In the rows, zero is written as 100.
Each row of numbers belongs to one of the things below and depends on some of the facts about them. Some rows are named. Which thing is each other row?

Some rows with their names:
94; 101; 73; 105; 99; 83; 65; 92; 92; 117; 47; 109; 91; 66; 96; 107; 87; 116; 67; 99; 101; 104; 104; 109; 82; 138 : brapo
103; 93; 101; 105; 97; 104; 99; 108; 122; 93; 104; 128; 122; 97; 103; 94; 104; 105; 96; 90; 95; 92; 117; 99; 108; 111 : brufla
103; 93; 97; 87; 122; 99; 107; 106; 83; 88; 108; 100; 95; 94; 96; 100; 91; 95; 119; 95; 114; 97; 105; 93; 115; 114 : gobrin
101; 99; 101; 102; 100; 102; 97; 103; 106; 101; 102; 96; 106; 104; 99; 99; 100; 97; 106; 102; 106; 96; 95; 95; 103; 98 : stotrom
109; 103; 94; 100; 97; 100; 89; 100; 111; 106; 104; 109; 103; 97; 108; 97; 104; 99; 102; 97; 108; 111; 102; 94; 93; 104 : grada
80; 95; 91; 102; 98; 106; 108; 91; 112; 89; 95; 78; 117; 102; 120; 94; 108; 92; 86; 98; 100; 99; 86; 94; 87; 87 : pliplavor
100; 93; 98; 88; 121; 97; 110; 105; 85; 91; 110; 99; 95; 93; 97; 102; 91; 93; 121; 97; 115; 98; 103; 92; 114; 115 : gruzin
103; 96; 97; 87; 121; 97; 107; 105; 86; 88; 108; 99; 95; 94; 99; 100; 91; 96; 118; 96; 114; 98; 103; 93; 114; 113 : stagra
95; 108; 108; 93; 109; 95; 106; 93; 89; 99; 107; 94; 102; 119; 100; 105; 107; 102; 104; 104; 102; 88; 101; 103; 99; 95 : skufodru
97; 100; 74; 112; 108; 87; 85; 93; 109; 109; 46; 111; 83; 70; 90; 106; 90; 130; 70; 90; 112; 94; 90; 116; 95; 130 : tragren
101; 105; 98; 105; 100; 103; 105; 92; 115; 100; 103; 105; 92; 107; 98; 95; 107; 108; 105; 102; 107; 99; 90; 99; 104; 94 : pezu
102; 104; 98; 99; 94; 99; 88; 93; 101; 107; 105; 100; 102; 103; 102; 98; 106; 98; 104; 107; 101; 108; 107; 93; 94; 99 : vuzifal
107; 101; 96; 86; 117; 95; 110; 101; 85; 97; 109; 109; 86; 97; 96; 103; 100; 103; 114; 91; 103; 102; 105; 103; 115; 110 : brekler
99; 86; 112; 100; 96; 98; 98; 111; 107; 97; 110; 115; 103; 103; 92; 94; 99; 108; 105; 108; 89; 94; 116; 102; 114; 105 : nazos
104; 102; 100; 102; 97; 101; 98; 99; 107; 102; 104; 102; 102; 107; 97; 98; 102; 102; 103; 100; 103; 99; 95; 99; 102; 97 : muflom
160; 85; 115; 123; 109; 129; 124; 106; 76; 95; 94; 108; 78; 51; 118; 118; 82; 102; 111; 81; 101; 112; 123; 107; 92; 90 : nudri
100; 94; 96; 86; 119; 97; 109; 105; 84; 88; 109; 100; 92; 95; 98; 101; 90; 95; 116; 96; 113; 95; 105; 92; 117; 114 : vikazin
92; 114; 107; 97; 98; 100; 96; 86; 92; 103; 108; 90; 98; 120; 91; 102; 112; 96; 111; 114; 96; 99; 106; 90; 102; 91 : tomor
149; 78; 136; 128; 102; 109; 114; 111; 94; 96; 96; 102; 76; 73; 113; 110; 70; 111; 108; 102; 103; 110; 121; 108; 65; 68 : brozem
99; 106; 100; 87; 120; 96; 110; 95; 76; 95; 111; 99; 87; 107; 91; 103; 104; 101; 116; 100; 98; 97; 109; 100; 115; 105 : brobru
100; 105; 104; 95; 106; 93; 97; 93; 103; 97; 110; 92; 109; 128; 96; 102; 109; 99; 110; 103; 101; 89; 104; 98; 98; 89 : tretrel

There are 3 kinds of fact about the things: π, φ, ε.
beva: π nabru; φ skaren; ε f
klikles: φ flepa; ε g
bresiplil: ε c
muflom: φ skoben; ε b
vobor: π tragren; φ pena; ε f
gobrin: φ konon; ε c
trisin: φ britu; ε g
stagra: φ pliplavor; ε c
dratran: φ tuda; ε c
brufla: φ tonopun; ε g
plivel: φ nuki; ε d
konon: π plogrir; φ stotrom; ε b
ploklo: φ bresiplil; ε e
traramul: π grada; φ tuda; ε g
skevun: φ skaren; ε e
brorek: π pestum; φ gremum; ε a
sedrul: φ nesis; ε a
skuplok: φ konon; ε b
stotrom: ε b
grelim: π klivin drestan tuda; φ nabru; ε a
tuda: φ maflarun; ε f
vetron: φ stotrom; ε g
pezu: φ sesun; ε b
pesom: φ bresiplil; ε c
nuki: φ fleve; ε g
nesis: ε g
zugom: π klikles rostuni nudri brozem; φ nabru; ε f
drestan: φ skoben; ε e
staflek: φ gedrel; ε a
trakli: φ vetron; ε b
brobru: π roda; φ klili; ε c
flotram: π dratran; φ tomor; ε f
vuplur: π trisin tugri skuplok pesom; φ gedrel; ε a
klivin: φ nesis; ε f
tribru: ε d
stiple: φ skaren; ε f
stuflu: φ skoben; ε e
futu: φ skaren; ε d
trodritro: π tage; φ vetron; ε c
stiden: φ maflarun; ε b
pletrim: ε a
gedrel: φ tribru; ε e
kigem: φ pletrim; ε d
skebriba: π kibra skoben; φ vetron; ε c
pena: φ bresiplil; ε c
nazos: φ ploklo; ε f
vomil: φ fedes; ε f
burik: π stiple klili kluflar; φ skaren; ε c
brala: φ plora; ε e
besta: ε e
pliplavor: φ stotrom; ε d
dreker: π stuflu; φ konon; ε d
brekler: φ skoben; ε c
plogrir: φ klili; ε a
kibra: φ klili; ε b
skinupa: φ pliplavor; ε g
ligo: φ maflarun; ε g
fedes: φ pletrim; ε b
tragren: φ sesun; ε a
tomor: π plora vetron; φ tribru; ε g
vison: π grotam; φ vetron; ε e
bredra: π plegren; φ gedrel; ε e
tage: φ pena; ε f
klozur: φ stotrom; ε b
kufos: φ ploklo; ε f
kluflar: φ besta; ε g
britu: φ fleve; ε f
brebrubris: π staflek; φ maflarun; ε b
godir: π fomur; φ tribru; ε b
bonos: π pestum; φ gedrel; ε b
taluk: π kigem; φ tuda; ε c
plorel: φ vetron; ε f
sesun: φ fleve; ε b
pizik: π gokegrem; φ vetron; ε e
duvom: π pafi futu taflisul; φ maflarun; ε b
ridrul: φ bresiplil; ε b
kemas: π nesis; φ tribru; ε d
skaren: φ nesis; ε g
skoben: φ besta; ε f
brapo: φ gedrel; ε a
vikazin: φ konon; ε c
plora: φ tribru; ε g
triskal: φ tribru; ε g
zupoki: φ gedrel; ε a
tonopun: φ ploklo; ε f
zastis: φ britu; ε g
satrer: φ klili; ε g
stozigru: φ ploklo; ε b
gridrutun: φ skaren; ε f
plegren: φ skoben; ε e
vuzifal: φ grada; ε b
budir: π sedrul brufla klozur; φ ploklo; ε a
flusul: π brapo tragren nuki skoben; φ nesis; ε a
puplutrim: φ gedrel; ε c
fomur: φ fleve; ε d
manobron: π kigem ridrul; φ nuki; ε a
roda: φ tonopun; ε f
dolek: φ bresiplil; ε d
ploskas: φ vetron; ε a
vake: φ ploklo; ε g
mubek: π nuki vake; φ maflarun; ε b
fistel: φ pliplavor; ε f
klili: ε d
grotam: φ konon; ε d
grazu: φ bresiplil; ε c
brigrur: φ flastam; ε d
radro: φ gedrel; ε a
budrar: φ ploklo; ε d
plobin: π maflarun; φ sesun; ε g
nudri: φ nabru; ε c
fleve: ε b
flepa: φ maflarun; ε f
draros: φ ploklo; ε c
trista: π vomil; φ pletrim; ε f
gremum: π nudri; φ fleve; ε c
tugri: φ ploklo; ε b
brozem: φ skaren; ε f
libafe: π trisin budrar; φ tribru; ε b
tretrel: π futu; φ nesis; ε g
maflarun: ε a
gruzin: φ vetron; ε c
rostuni: φ ploklo; ε b
flastam: π dratran; φ tribru; ε g
stiskis: φ nabru; ε e
pluvam: π stiden rostuni; φ flastam; ε c
guflol: φ maflarun; ε b
gokegrem: φ vetron; ε a
plugren: π draros brapo nabru; φ flastam; ε e
bratik: φ gedrel; ε a
grada: φ tribru; ε g
pestum: φ pliplavor; ε a
tragrar: φ pliplavor; ε d
taflisul: φ konon; ε d
skufodru: π skevun; φ nesis; ε a
stufli: φ nesis; ε c
gatam: φ skaren; ε d
nabru: φ maflarun; ε c
trasa: φ flastam; ε a
pafi: φ tribru; ε b
sudasos: φ gedrel; ε a
gaku: φ fedes; ε d
kide: φ konon; ε f
zoplas: φ tuda; ε d

Which thing is each row?
No name comes twice in this set of rows, the named rows included.
96; 98; 109; 92; 95; 94; 89; 95; 91; 110; 113; 93; 91; 112; 91; 92; 104; 99; 117; 120; 91; 105; 108; 94; 103; 96	flotram
98; 110; 109; 82; 125; 82; 113; 94; 70; 93; 118; 93; 88; 131; 91; 106; 100; 104; 119; 103; 97; 88; 113; 108; 106; 95	burik
70; 98; 96; 102; 98; 109; 113; 89; 103; 86; 98; 69; 119; 114; 114; 95; 106; 88; 89; 104; 99; 93; 86; 90; 90; 82	dreker
108; 105; 101; 84; 113; 104; 111; 98; 71; 101; 112; 93; 92; 110; 93; 107; 111; 94; 119; 92; 88; 90; 107; 105; 125; 106	taluk
59; 156; 120; 75; 77; 97; 126; 107; 63; 106; 126; 106; 92; 102; 88; 107; 94; 70; 90; 145; 99; 125; 89; 105; 108; 92	vuplur
98; 99; 77; 115; 99; 88; 77; 95; 113; 116; 45; 110; 85; 72; 84; 108; 87; 126; 70; 93; 105; 92; 86; 114; 94; 126	nuki
122; 103; 132; 116; 112; 116; 123; 79; 53; 90; 102; 92; 64; 78; 100; 113; 85; 98; 120; 115; 92; 116; 144; 93; 83; 78	pluvam
78; 107; 98; 108; 95; 92; 84; 87; 78; 114; 52; 80; 88; 104; 70; 117; 92; 109; 82; 113; 82; 81; 96; 115; 105; 110	mubek
94; 136; 100; 91; 77; 102; 127; 132; 117; 105; 116; 138; 96; 75; 97; 99; 84; 86; 79; 108; 124; 132; 65; 117; 105; 99	trisin
94; 101; 91; 102; 87; 114; 110; 95; 104; 103; 92; 81; 119; 106; 120; 99; 118; 93; 78; 89; 85; 100; 87; 105; 92; 84	zoplas
121; 82; 102; 91; 102; 83; 89; 118; 113; 105; 112; 109; 99; 108; 105; 93; 94; 108; 108; 91; 106; 101; 97; 108; 91; 101	stiple
130; 93; 86; 88; 111; 106; 102; 114; 90; 104; 108; 113; 98; 84; 109; 104; 106; 97; 108; 73; 101; 104; 104; 109; 116; 118	dratran
108; 97; 99; 108; 91; 109; 93; 103; 103; 109; 102; 91; 104; 107; 94; 103; 105; 88; 98; 89; 83; 101; 92; 103; 109; 92	stiskis
106; 104; 95; 83; 113; 94; 91; 94; 77; 100; 113; 109; 86; 95; 102; 96; 102; 97; 113; 99; 101; 114; 118; 94; 105; 115	puplutrim
103; 90; 82; 94; 102; 91; 100; 102; 126; 93; 100; 94; 126; 109; 135; 90; 109; 104; 77; 71; 102; 101; 85; 108; 69; 88	futu

The same things again, as new rows of numbers:
Some rows with their names:
77; 63; 65; 92; 120; 103; 101; 108; 106; 115; 92; 103; 87 : stuflu
85; 80; 60; 94; 91; 105; 98; 102; 105; 111; 92; 103; 75 : muflom
76; 80; 58; 83; 83; 100; 110; 107; 94; 114; 87; 104; 73 : brebrubris
61; 62; 73; 97; 94; 114; 114; 91; 69; 127; 88; 110; 94 : maflarun
73; 61; 66; 91; 112; 99; 110; 107; 108; 124; 106; 99; 95 : tuda
76; 65; 65; 85; 112; 93; 110; 110; 102; 122; 103; 97; 87 : flepa
75; 71; 61; 86; 95; 111; 116; 106; 68; 125; 89; 108; 80 : ligo
77; 68; 66; 91; 95; 119; 88; 101; 92; 121; 97; 98; 88 : grotam
80; 70; 64; 84; 91; 116; 91; 104; 84; 117; 91; 95; 82 : tragrar
90; 69; 55; 92; 117; 86; 102; 100; 103; 121; 83; 119; 99 : gremum
76; 68; 70; 88; 88; 109; 98; 98; 64; 111; 97; 99; 76 : brorek
82; 82; 66; 94; 92; 105; 97; 108; 82; 114; 95; 100; 88 : dolek
83; 67; 61; 97; 102; 118; 105; 108; 81; 121; 98; 105; 77 : kluflar
94; 78; 58; 90; 92; 106; 97; 103; 104; 103; 87; 103; 76 : vuzifal
106; 86; 73; 96; 121; 126; 108; 88; 55; 118; 58; 147; 62 : trisin
112; 110; 68; 105; 110; 107; 104; 102; 89; 106; 61; 138; 59 : tugri
77; 62; 64; 92; 117; 107; 98; 106; 106; 114; 99; 98; 88 : drestan
79; 67; 69; 99; 94; 115; 94; 97; 88; 114; 99; 97; 92 : kigem
103; 99; 73; 105; 105; 109; 102; 104; 65; 109; 67; 129; 73 : budrar
89; 98; 61; 102; 96; 103; 100; 115; 105; 110; 95; 101; 74 : stozigru
92; 61; 62; 95; 107; 120; 103; 101; 75; 113; 88; 105; 78 : plora

Which thing is each row?
No name comes twice in this set of rows, the named rows included.
69; 66; 60; 87; 114; 96; 108; 112; 94; 121; 85; 104; 86	stiskis
77; 93; 59; 97; 115; 116; 99; 119; 75; 138; 97; 106; 85	vake
61; 75; 77; 90; 109; 122; 90; 96; 72; 145; 99; 103; 98	tragren
79; 86; 61; 91; 89; 104; 99; 115; 67; 110; 97; 90; 76	budir
71; 72; 69; 87; 133; 100; 89; 111; 107; 144; 112; 97; 97	skoben
64; 72; 72; 89; 125; 126; 90; 101; 74; 148; 105; 114; 86	nuki
72; 67; 74; 88; 106; 116; 97; 95; 66; 134; 83; 99; 104	brapo
80; 81; 63; 70; 107; 84; 97; 109; 90; 129; 115; 91; 80	beva
83; 72; 57; 81; 96; 113; 83; 109; 109; 112; 95; 95; 59	konon
89; 61; 59; 80; 113; 94; 102; 110; 96; 98; 79; 94; 80	bredra
74; 95; 56; 91; 119; 102; 85; 129; 96; 137; 109; 100; 94	draros

